Below is a small trained network, with its code and all its weights. Each question gives an input and a class and asks what happens when units are switched off, that is, made to give their printed mean instead of their output.

import numpy as np


def w(rows, s, z=0):
    codes = np.array(rows[::2]) - 128.0
    scale = np.full(codes.shape[1], s)
    scale[-1] = z or s
    return codes * scale


def f(y):
    return np.maximum(y, 0)


def log_softmax(a):
    a = a - a.max(-1, keepdims=True)
    return a - np.log(np.exp(a).sum(-1, keepdims=True))


def net(x, mask):
    res = np.array(x, float).reshape(1, 7) / 4 @ E
    y = f(res @ A[0][:, :-1].T + A[0][:, -1])
    res = res + np.where(mask, y, B[0][:, -1]) @ B[0][:, :-1]
    return log_softmax(res[-1] @ U[:, :-1].T + U[:, -1])


A, B = {}, {}
E = w([
[175,130,2],'x0',
[132,127,128],'x1',
[57,196,87],'x2',
[128,127,130],'x3',
[61,25,98],'x4',
[127,127,128],'x5',
[128,128,128],'x6',
],0.0072)
A[0] = w([
[79,180,104,93],'neuron 1',
[198,104,79,88],'neuron 2',
[143,171,164,180],'neuron 3',
[106,119,163,91],'neuron 4',
[57,149,105,140],'neuron 5',
[117,130,194,88],'neuron 6',
[107,100,174,115],'neuron 7',
[146,111,134,177],'neuron 8',
[123,59,124,134],'neuron 9',
[108,104,111,98],'neuron 10',
[75,159,109,55],'neuron 11',
[128,126,131,103],'neuron 12',
[150,123,96,75],'neuron 13',
[159,200,132,79],'neuron 14',
[113,135,77,86],'neuron 15',
[119,117,119,113],'neuron 16',
[144,147,128,37],'neuron 17',
[167,177,141,61],'neuron 18',
[157,168,145,90],'neuron 19',
[97,163,118,147],'neuron 20',
[171,138,77,102],'neuron 21',
[115,121,122,254],'neuron 22',
[150,162,140,56],'neuron 23',
[113,124,151,194],'neuron 24',
[101,81,111,41],'neuron 25',
[87,96,121,63],'neuron 26',
[122,123,124,251],'neuron 27',
[141,167,153,87],'neuron 28',
[154,122,104,107],'neuron 29',
[3,52,121,65],'neuron 30',
[154,112,114,86],'neuron 31',
[115,155,203,90],'neuron 32',
[160,127,86,75],'neuron 33',
[139,140,126,66],'neuron 34',
[69,165,111,68],'neuron 35',
[81,168,92,109],'neuron 36',
[149,178,140,96],'neuron 37',
[185,170,147,107],'neuron 38',
[163,156,142,104],'neuron 39',
[148,161,138,91],'neuron 40',
[104,124,200,94],'neuron 41',
[104,146,118,101],'neuron 42',
[139,117,63,63],'neuron 43',
[122,129,134,141],'neuron 44',
[148,135,92,85],'neuron 45',
[192,78,149,70],'neuron 46',
[162,128,94,90],'neuron 47',
[193,70,161,172],'neuron 48',
],0.017,0.0079)
B[0] = w([
[143,110,219,179],'neuron 1',
[74,150,142,197],'neuron 2',
[142,124,74,204],'neuron 3',
[45,160,120,154],'neuron 4',
[170,140,206,200],'neuron 5',
[62,146,132,171],'neuron 6',
[105,159,117,175],'neuron 7',
[150,160,135,177],'neuron 8',
[160,102,76,202],'neuron 9',
[126,101,128,154],'neuron 10',
[133,86,197,152],'neuron 11',
[122,146,114,128],'neuron 12',
[72,124,136,149],'neuron 13',
[118,61,109,185],'neuron 14',
[101,129,158,166],'neuron 15',
[126,116,133,140],'neuron 16',
[136,68,68,129],'neuron 17',
[121,69,92,162],'neuron 18',
[133,57,101,161],'neuron 19',
[167,137,179,181],'neuron 20',
[87,163,134,191],'neuron 21',
[194,204,52,254],'neuron 22',
[131,69,64,142],'neuron 23',
[138,163,103,192],'neuron 24',
[121,54,117,156],'neuron 25',
[131,88,119,156],'neuron 26',
[201,225,44,250],'neuron 27',
[131,89,70,154],'neuron 28',
[97,149,153,156],'neuron 29',
[139,70,63,246],'neuron 30',
[113,135,165,142],'neuron 31',
[93,147,121,180],'neuron 32',
[59,132,129,163],'neuron 33',
[129,57,73,128],'neuron 34',
[131,89,205,163],'neuron 35',
[158,108,204,185],'neuron 36',
[138,72,95,168],'neuron 37',
[130,82,84,184],'neuron 38',
[134,73,109,159],'neuron 39',
[125,83,124,151],'neuron 40',
[63,144,107,184],'neuron 41',
[127,121,189,144],'neuron 42',
[56,121,150,177],'neuron 43',
[129,138,119,143],'neuron 44',
[44,138,160,156],'neuron 45',
[134,99,254,167],'neuron 46',
[74,144,157,162],'neuron 47',
[157,150,221,219],'neuron 48',
],0.0077,0.0081)
U = w([
[154,27,112,52],'0',
[32,161,169,55],'1',
[183,156,141,254],'2',
[187,96,253,38],'3',
[183,161,132,197],'4',
[186,163,133,188],'5',
],0.015,0.0063)

Each question gives the input, the list of numbers given to net, and the class t.
The units are the neurons (one row each of A and B). Each row of codes is followed by its name. A weight is (code - 128) times the scale printed after its matrix; where a second scale follows, it is the last column's (A, B and U).
mask holds one flag per neuron, in row order. A switched-off neuron (its flag False) gives its mean, the last column of its row in B, instead of its output. The means were averaged over made-up inputs and are rounded, as every weight is.
A unit's drop is (log p(t) with every unit on - log p(t) with that unit switched off) / (log p(t) with every unit on - log p(t) with every unit switched off).
The circuit of an input: a set's keep is (log p(t) with only the set's units on - log p(t) with every unit switched off) / (log p(t) with every unit on - log p(t) with every unit switched off). Starting from the 12 units with the biggest drops (on a tie, the unit counted first), units are removed one at a time, each time the one whose removal leaves the highest keep (on an exact tie, the one counted first), for as long as the keep stays at least 0.8.
units of the circuit, in order: the units of the circuit, biggest drop first
k most important neurons: the k neurons with the biggest drops, biggest first
drop of u: that unit's drop, to one decimal
input [1,-2,-7,5,6,8,-2], class 3: units of the circuit, in order -> neuron 48
input [-8,3,-1,-1,-5,6,0], class 1: 3 most important neurons -> neuron 6; neuron 41; neuron 32
input [-8,7,4,3,-6,-5,3], class 1: 2 most important neurons -> neuron 6; neuron 41
input [-4,-4,6,0,2,3,3], class 3: units of the circuit, in order -> neuron 5; neuron 35
input [7,-3,7,-4,2,2,3], class 1: units of the circuit, in order -> neuron 43; neuron 45
input [7,-1,-8,3,-6,8,8], class 3: units of the circuit, in order -> neuron 46; neuron 48
input [-8,8,-4,-8,3,-7,0], class 1: units of the circuit, in order -> neuron 41; neuron 6
input [-7,-4,6,0,7,-5,5], class 0: 2 most important neurons -> neuron 30; neuron 26
input [7,-1,8,-1,-3,5,-3], class 3: 2 most important neurons -> neuron 36; neuron 1
input [7,7,-8,7,-1,-4,-4], class 3: 3 most important neurons -> neuron 46; neuron 48; neuron 41
input [2,-7,-8,2,-2,-7,-8], class 3: 2 most important neurons -> neuron 46; neuron 48
input [4,-3,-7,-5,6,7,-5], class 3: 3 most important neurons -> neuron 48; neuron 46; neuron 3
input [8,2,-3,6,-7,-4,0], class 1: 2 most important neurons -> neuron 2; neuron 21
input [-3,-3,6,-7,8,4,-5], class 0: units of the circuit, in order -> neuron 30
input [-3,1,5,0,8,-4,-5], class 0: drop of neuron 30 -> 1.0
input [8,4,-4,0,-8,-1,-2], class 0: drop of neuron 14 -> 0.2
input [7,1,2,3,1,6,6], class 1: drop of neuron 43 -> 0.1
